Below is a small trained network, with its code and all its weights. Each question gives an input and a class and asks what happens when units are switched off, that is, made to give their printed mean instead of their output.

import numpy as np


def w(rows, s, z=0):
    codes = np.array(rows[::2]) - 128.0
    scale = np.full(codes.shape[1], s)
    scale[-1] = z or s
    return codes * scale


def norm(h):
    return h / np.sqrt((h * h).mean(-1, keepdims=True) + 1e-5)


def f(y):
    return y / 2 * (1 + np.tanh(0.7978845608 * (y + 0.044715 * y**3)))


def log_softmax(a):
    a = a - a.max(-1, keepdims=True)
    return a - np.log(np.exp(a).sum(-1, keepdims=True))


def net(x, mask):
    res = np.array(x, float).reshape(1, 2) / 4 @ E
    u = 0
    for l in range(3):
        y = f(norm(res) @ A[l][:, :-1].T + A[l][:, -1])
        res = res + np.where(mask[u : u + 3], y, B[l][:, -1]) @ B[l][:, :-1]
        u += 3
    return log_softmax(norm(res)[-1] @ U[:, :-1].T + U[:, -1])


A, B = {}, {}
E = w([
[124,125,33,192,193,84,239],'x0',
[55,31,152,106,153,2,99],'x1',
],0.00058)
A[0] = w([
[252,206,115,143,54,215,175,130],'0.n1',
[66,4,133,77,128,4,97,76],'0.n2',
[89,174,208,135,119,97,124,2],'0.n3',
],0.0014,0.0004)
B[0] = w([
[4,171,151,153,193,137,138,253],'0.n1',
[107,190,224,211,186,172,189,253],'0.n2',
[167,137,134,154,76,22,132,95],'0.n3',
],0.0016,0.00064)
A[1] = w([
[159,128,180,76,34,133,7,4],'1.n1',
[145,114,34,214,178,95,219,27],'1.n2',
[164,117,201,33,9,149,20,26],'1.n3',
],0.0016,0.0004)
B[1] = w([
[186,142,79,82,81,87,136,157],'1.n1',
[198,66,82,4,72,93,49,253],'1.n2',
[158,53,7,102,125,127,149,201],'1.n3',
],0.0021,0.00066)
A[2] = w([
[5,101,220,165,147,74,130,253],'2.n1',
[154,100,26,168,203,87,221,165],'2.n2',
[143,234,115,167,126,214,135,238],'2.n3',
],0.0021,0.00038)
B[2] = w([
[61,248,140,205,169,202,190,254],'2.n1',
[173,124,160,73,3,193,34,211],'2.n2',
[40,95,227,211,201,2,176,229],'2.n3',
],0.0018,0.00093)
U = w([
[7,203,228,227,246,132,203,254],'0',
[244,53,38,2,44,137,52,2],'1',
],0.0038,0.00037)

Each question gives the input, the list of numbers given to net, and the class t.
The units are the neurons (one row each of A and B). Each row of codes is followed by its name. A weight is (code - 128) times the scale printed after its matrix; where a second scale follows, it is the last column's (A, B and U).
mask holds one flag per neuron, layer by layer. A switched-off neuron (its flag False) gives its mean, the last column of its row in B, instead of its output. The means were averaged over made-up inputs and are rounded, as every weight is.
A unit's drop is (log p(t) with every unit on - log p(t) with that unit switched off) / (log p(t) with every unit on - log p(t) with every unit switched off).
unit that matters most: the unit with the biggest drop
top k neurons: the k neurons with the biggest drops, biggest first
top k neurons in layer l: the k neurons of layer l with the biggest drops, biggest first
drop when u is switched off: that unit's drop, to one decimal
input [-2,-1], class 1: unit that matters most	0.n2
input [8,-7], class 1: top 2 neurons in layer 2	(2.n1, 2.n2)
input [4,-2], class 1: top 2 neurons	(1.n2, 0.n2)
input [3,-2], class 1: top 3 neurons	(1.n2, 0.n2, 2.n1)
input [8,5], class 1: top 3 neurons	(1.n2, 0.n1, 2.n2)
input [1,0], class 1: top 3 neurons	(1.n2, 0.n1, 0.n2)
input [8,4], class 1: top 2 neurons	(1.n2, 2.n2)
input [5,-3], class 1: top 2 neurons	(1.n2, 0.n2)
input [8,-4], class 1: drop when 0.n3 is switched off	0.0
input [5,-1], class 1: drop when 1.n2 is switched off	0.5
input [5,1], class 1: drop when 1.n2 is switched off	0.5
